Moves between units:
ga: Sek->Pul, Vuk->Gab, Rin->Dok, Tep->Zag, Faf->Lir, Gor->Fam, Nes->Lef, Dok->Gem, Sen->Seb, Kem->Dob, Pif->Vid, Sez->Reg, Dib->Gur, Gab->Kif, Tos->Tal, Keb->Kop, Nad->Rul, Tal->Pif, Vut->Nom, Rog->Dos, Pil->Sen, Mak->Rok, Beg->Rog, Fub->Teg, Gur->Nes, Rul->Sez, Gem->Tep, Fop->Vuk, Vug->Vek, Kor->Vin, Vid->Dib, Lef->Pim, Som->Vid, Bag->Kor, Lir->Faf, Dob->Vev, Vib->Sug, Dos->Gor, Nif->Seg, Seb->Nif, Nom->Nom, Seg->Vuk, Vek->Vuk, Dag->Vut, Lod->Bag, Kup->Sek, Zud->Beg, Tuz->Zod, Pim->Mak, Laf->Vug, Tur->Mam, Teg->Pil, Pul->Vug, Mer->Rin, Fam->Fuz, Fuz->Som, Vin->Fub, Zag->Vib, Vev->Kup, Kop->Lod, Niz->Tur, Zod->Niz, Reg->Dag, Kif->Lir, Mam->Lef, Rok->Fop, Rep->Fam, Sug->Tos
po: Sek->Vev, Vuk->Vug, Rin->Mam, Tep->Lef, Faf->Kif, Gor->Rog, Nes->Dib, Dok->Mer, Sen->Teg, Kem->Vid, Pif->Tos, Sez->Nad, Dib->Pif, Gab->Vek, Tos->Vib, Keb->Keb, Nad->Rok, Tal->Sug, Vut->Reg, Rog->Zud, Pil->Fub, Mak->Lef, Beg->Tur, Fub->Kor, Gur->Vid, Rul->Vib, Gem->Pif, Fop->Mak, Vug->Sek, Kor->Tuz, Vid->Tal, Lef->Gur, Som->Fam, Bag->Kop, Lir->Gab, Dob->Laf, Vib->Tep, Dos->Beg, Nif->Sen, Seb->Lir, Nom->Dag, Seg->Seb, Vek->Laf, Dag->Tal, Lod->Keb, Kup->Dob, Zud->Niz, Tuz->Nif, Pim->Nes, Laf->Kup, Tur->Zod, Teg->Vin, Pul->Vut, Mer->Rep, Fam->Dos, Fuz->Gor, Vin->Bag, Zag->Gem, Vev->Keb, Kop->Faf, Niz->Tuz, Zod->Seg, Reg->Kem, Kif->Vuk, Mam->Som, Rok->Pim, Rep->Fuz, Sug->Zag

The rows follow the links: the fewer symbols apart two units are, the more alike their rows tend to be.

Each row is also shifted at random along 8 hidden directions that mean nothing.

Some units, each with a row of numbers:
Vut: -5,41,-22,0,4,-46,-3,24,2,67,-37,-29,48,11,38,54,30,36,-64,-91,-38,-34,-110,-11,90,14,-11,25,-34,8,-79,-89,58,34,-14,-25,68,-43,110,51,44,-10,-7,20,13,-16,31
Vin: -185,-60,9,-60,-3,18,-4,21,-11,-113,32,70,19,3,-51,-103,-30,75,2,17,13,34,105,-20,-46,-86,-60,-40,-16,29,44,60,-82,7,13,26,-49,112,-82,41,5,-10,-37,65,-125,-102,37
Lef: 157,-14,-33,54,107,-49,13,-89,-79,9,74,-75,-82,22,16,74,20,-29,171,58,43,110,51,94,-104,-52,82,60,141,-8,-57,-36,109,-37,101,-51,-74,-168,-88,-70,17,42,23,-152,-31,15,-14
Pul: 234,-39,71,-25,43,23,56,-41,-40,111,-10,-121,67,-31,23,-12,-20,55,49,-2,48,14,-81,67,41,-80,5,16,-47,110,86,56,-9,12,23,-21,-112,-125,-1,-111,58,16,124,-21,-4,0,-48
Mak: 47,-6,93,34,45,48,169,-76,-8,-36,-165,-88,-87,29,-169,-69,5,-54,-165,-5,95,-24,95,58,-71,-68,7,81,-24,7,-21,71,-67,18,-111,90,108,21,125,-51,15,158,69,117,-15,20,23
Vek: -93,63,2,-4,-13,-56,31,-8,41,-3,-90,12,60,37,75,-31,46,-73,-222,-44,-12,-170,-42,27,58,28,-16,-4,-7,39,-211,-41,-30,80,-78,37,173,17,136,36,11,47,-67,105,137,127,10
Dob: 22,-15,-2,-18,38,-34,-56,12,6,65,41,-2,61,-85,109,11,-6,68,-3,12,-17,-11,-90,16,53,-90,42,-25,-94,71,50,91,-36,20,-13,-9,-87,-50,-15,-57,36,35,55,-28,27,14,-23
Kor: -88,65,-39,-38,-48,67,-8,64,49,-99,47,158,54,-67,0,-33,29,30,74,40,-9,51,17,-52,-33,77,-41,-1,18,-111,-141,-25,-6,-19,-21,2,-22,207,20,-21,-68,-150,19,103,62,-38,-63
Seb: -196,-5,16,-21,-41,-42,63,-63,-8,-63,-124,-27,47,14,-128,-118,23,-23,-138,-85,40,-66,65,31,-11,38,-120,-14,-51,48,-28,-14,-82,46,-60,56,127,37,53,57,-2,44,-13,127,9,-3,27
Reg: 205,30,15,-15,-8,74,91,45,82,58,-70,6,49,-73,-45,-18,2,46,-101,-59,-19,-17,-76,0,50,-26,10,35,-97,8,-54,39,-2,18,-97,14,57,55,140,-53,-5,-16,44,161,22,21,-12
Gur: -3,0,26,35,42,74,47,-5,4,-19,6,16,-91,-81,-127,-47,-14,-8,-50,13,40,52,70,29,-53,-85,39,-21,10,-23,-11,132,-66,-58,-31,31,31,66,12,-38,-27,57,2,28,-37,-21,47
Gem: -254,1,-15,9,-68,72,102,-5,34,7,-187,46,-89,48,-135,-6,57,-48,-104,-34,-37,-168,84,52,-25,43,-60,61,87,-15,-68,-106,46,-76,-83,25,116,82,124,69,6,103,-41,-38,23,-18,116
Faf: 87,17,1,-32,13,-112,-7,-66,-3,-36,-14,-35,108,24,108,-62,15,-69,-63,3,6,-40,35,39,-33,-18,-27,-31,-8,106,-65,21,-48,36,23,-16,78,-78,-32,26,19,20,-53,31,57,92,-33
Dos: 149,18,-27,51,-41,-1,-79,-22,19,59,-3,-55,-48,-56,28,128,12,-12,75,-36,6,58,-110,-63,46,119,49,1,-58,-80,101,-21,21,12,-43,-3,-110,-85,5,-57,-36,-16,110,-77,56,52,-100
Vib: 121,-5,-45,-21,21,-14,15,42,57,-27,35,64,-2,20,14,-33,-22,-15,-18,23,-92,-11,84,24,-61,-53,15,-19,39,31,-30,8,30,-63,30,-39,80,25,-54,61,-26,-2,-152,-5,-60,23,70
Beg: 10,-171,6,42,49,46,35,-104,-4,-42,-7,-63,-108,103,-9,22,-51,23,125,-9,72,-18,-11,117,22,-36,15,45,162,79,-52,-124,38,79,72,21,-189,-175,-160,-104,9,79,16,-83,-129,93,27
Vev: -41,-13,-131,-5,50,-77,-104,18,118,17,10,172,67,-142,216,32,26,93,-32,35,-68,-62,-122,37,25,-50,84,17,-97,26,-139,7,15,34,-96,7,-93,-8,16,-132,-3,65,12,6,94,143,-63
Dag: 128,-56,66,-26,39,154,113,7,12,89,44,-40,33,-111,-109,-73,-30,106,89,-38,34,60,-67,91,43,-104,-7,-16,-1,81,3,72,-28,-35,33,-31,-120,-21,-20,-126,1,-51,67,41,-95,-55,13
Sez: -23,78,-98,60,43,-110,-22,-12,-30,82,-44,-19,-6,-38,9,98,78,54,-5,-77,-45,39,-101,-3,20,54,26,89,-51,-87,-68,-102,127,-7,-40,-44,97,-83,132,8,31,19,12,-50,40,-32,12
Laf: 198,24,37,-12,20,-109,-34,-35,-27,92,-36,-106,89,-48,111,20,10,19,-80,-14,4,-13,-74,-23,37,-55,25,-13,-156,84,142,114,-46,35,-49,-12,2,-116,39,-9,67,64,77,-8,63,36,-58
Som: 222,-20,93,7,-38,116,52,57,98,-70,-42,3,-95,142,-5,31,-66,-102,-140,30,-1,-88,58,-66,31,10,42,-22,77,-22,-32,8,-50,49,-40,60,61,83,11,70,-45,14,-92,91,-11,90,44
Zud: -123,74,122,43,-118,55,-69,-10,-128,76,32,-201,-60,-32,-160,62,1,-45,5,-129,92,90,-55,-152,124,131,-71,-121,-53,-93,208,91,-94,-6,50,-9,10,-9,42,160,-14,-97,103,-52,13,-159,10

From each start, follow one symbol. Which unit do you reach?
Answer with the unit's name.
start -39,-40,10,-64,36,43,-23,12,-64,-102,155,48,42,73,105,-10,-18,34,222,109,26,66,69,22,-65,-57,-2,0,175,28,-111,-42,22,-29,165,-51,-146,35,-154,-8,10,-117,-16,-74,-86,-79,-9
po: Kop
start 48,-4,-58,56,124,-118,-47,-27,-8,-51,112,27,-13,-14,85,-23,-8,-9,-3,49,6,65,3,54,-58,-58,82,2,24,-5,-133,42,21,43,40,6,35,-73,-77,-71,-3,39,-96,29,-3,94,-9
ga: Vuk
start -60,71,-34,0,-27,175,72,99,102,-30,56,194,-39,-75,-70,-65,5,-47,-2,56,-66,-24,56,31,-31,44,5,-29,122,-82,-224,-4,16,-105,-7,4,83,229,37,-13,-112,-97,-115,70,72,30,45
ga: Zag
start 116,86,-42,40,23,8,-15,27,17,9,62,32,-52,-80,-10,39,34,-35,9,10,-34,75,31,-9,-50,-14,63,-19,26,-79,-80,64,22,-71,-12,-30,65,31,24,14,-43,-10,-34,-19,34,0,18
po: Pif
start -44,-59,24,-27,-5,66,51,-46,15,-90,-9,23,12,-37,-130,-119,-35,35,28,-33,57,61,56,30,-29,9,-67,-20,-18,22,17,24,-78,26,-6,39,-67,50,-71,-66,-55,-37,37,117,-76,-4,-26
ga: Zod
start 15,-38,-97,44,39,16,-19,37,64,53,3,94,-77,-86,-17,41,-8,67,50,31,-73,13,-8,38,-45,-35,68,52,-26,-39,73,13,75,-78,-54,-14,-68,2,-13,-89,-8,80,-10,-88,-18,16,22
po: Tal
start -160,-45,173,-76,22,164,45,17,-158,28,131,-91,11,42,-23,-49,-37,10,172,98,103,27,47,41,15,-112,-16,-62,145,57,77,93,-70,-65,185,-36,-183,54,-109,14,58,-93,93,-125,-75,-200,41
ga: Kop
start -19,-86,-40,22,14,14,48,-21,70,-97,-60,80,-18,66,-38,-58,-56,4,19,18,15,-22,5,37,-31,78,-15,68,18,-26,-23,-136,39,72,-45,76,-42,4,-45,-123,-64,9,-18,104,-30,129,-46
ga: Niz
start 22,5,-53,-6,-3,45,54,22,80,32,-54,69,-16,-87,-68,-33,30,36,-34,-49,-73,-32,8,55,-5,-31,-4,1,-7,24,-77,2,15,-69,-60,-26,51,35,44,8,-25,36,-55,20,-19,0,71
ga: Pif
start -72,53,-141,59,40,-65,-41,63,30,53,20,106,-18,-94,-1,38,28,68,26,-6,-99,59,-53,-10,-32,40,38,58,-80,-114,1,-60,126,-56,-48,-20,65,28,71,-52,-13,0,-36,-22,35,-13,-8
po: Vib
start -108,42,-30,9,-2,-119,-20,-2,24,61,-120,-11,62,10,102,30,50,-2,-182,-44,-31,-148,-102,4,76,21,2,43,-120,26,-32,-40,10,70,-112,39,106,-43,142,13,57,108,15,26,125,81,-22
po: Sek
start -54,-52,-10,-25,-10,-12,27,13,6,-36,-40,41,44,3,-106,-106,-69,30,21,36,0,36,39,-15,-62,33,-50,38,-132,-11,239,-7,0,6,-43,49,-27,66,-52,-78,-24,-19,30,76,-42,-20,-72
ga: Seg
start -140,10,-42,-35,-6,-77,-89,51,-31,-18,-1,74,35,61,142,64,22,36,65,107,-39,-30,7,-70,-42,-1,20,55,-29,-44,94,-55,65,-9,-1,-1,-68,57,-7,23,62,1,36,-106,36,-61,-36
ga: Bag
start -127,-49,26,51,-11,176,32,44,44,-50,54,86,-143,38,-100,-27,-63,-51,18,60,26,-32,47,13,11,35,26,-32,149,-72,-67,-16,-12,-29,37,59,-54,116,-55,-37,-83,-18,-68,5,-20,29,46
ga: Lef
start 243,81,106,32,45,18,72,-79,-83,-8,25,-156,-34,-29,-101,-4,43,-80,-49,-45,106,111,75,5,-45,-60,15,-42,48,-3,-97,153,-93,-18,19,-11,95,-38,54,40,-7,0,47,47,9,-44,-3
po: Nes
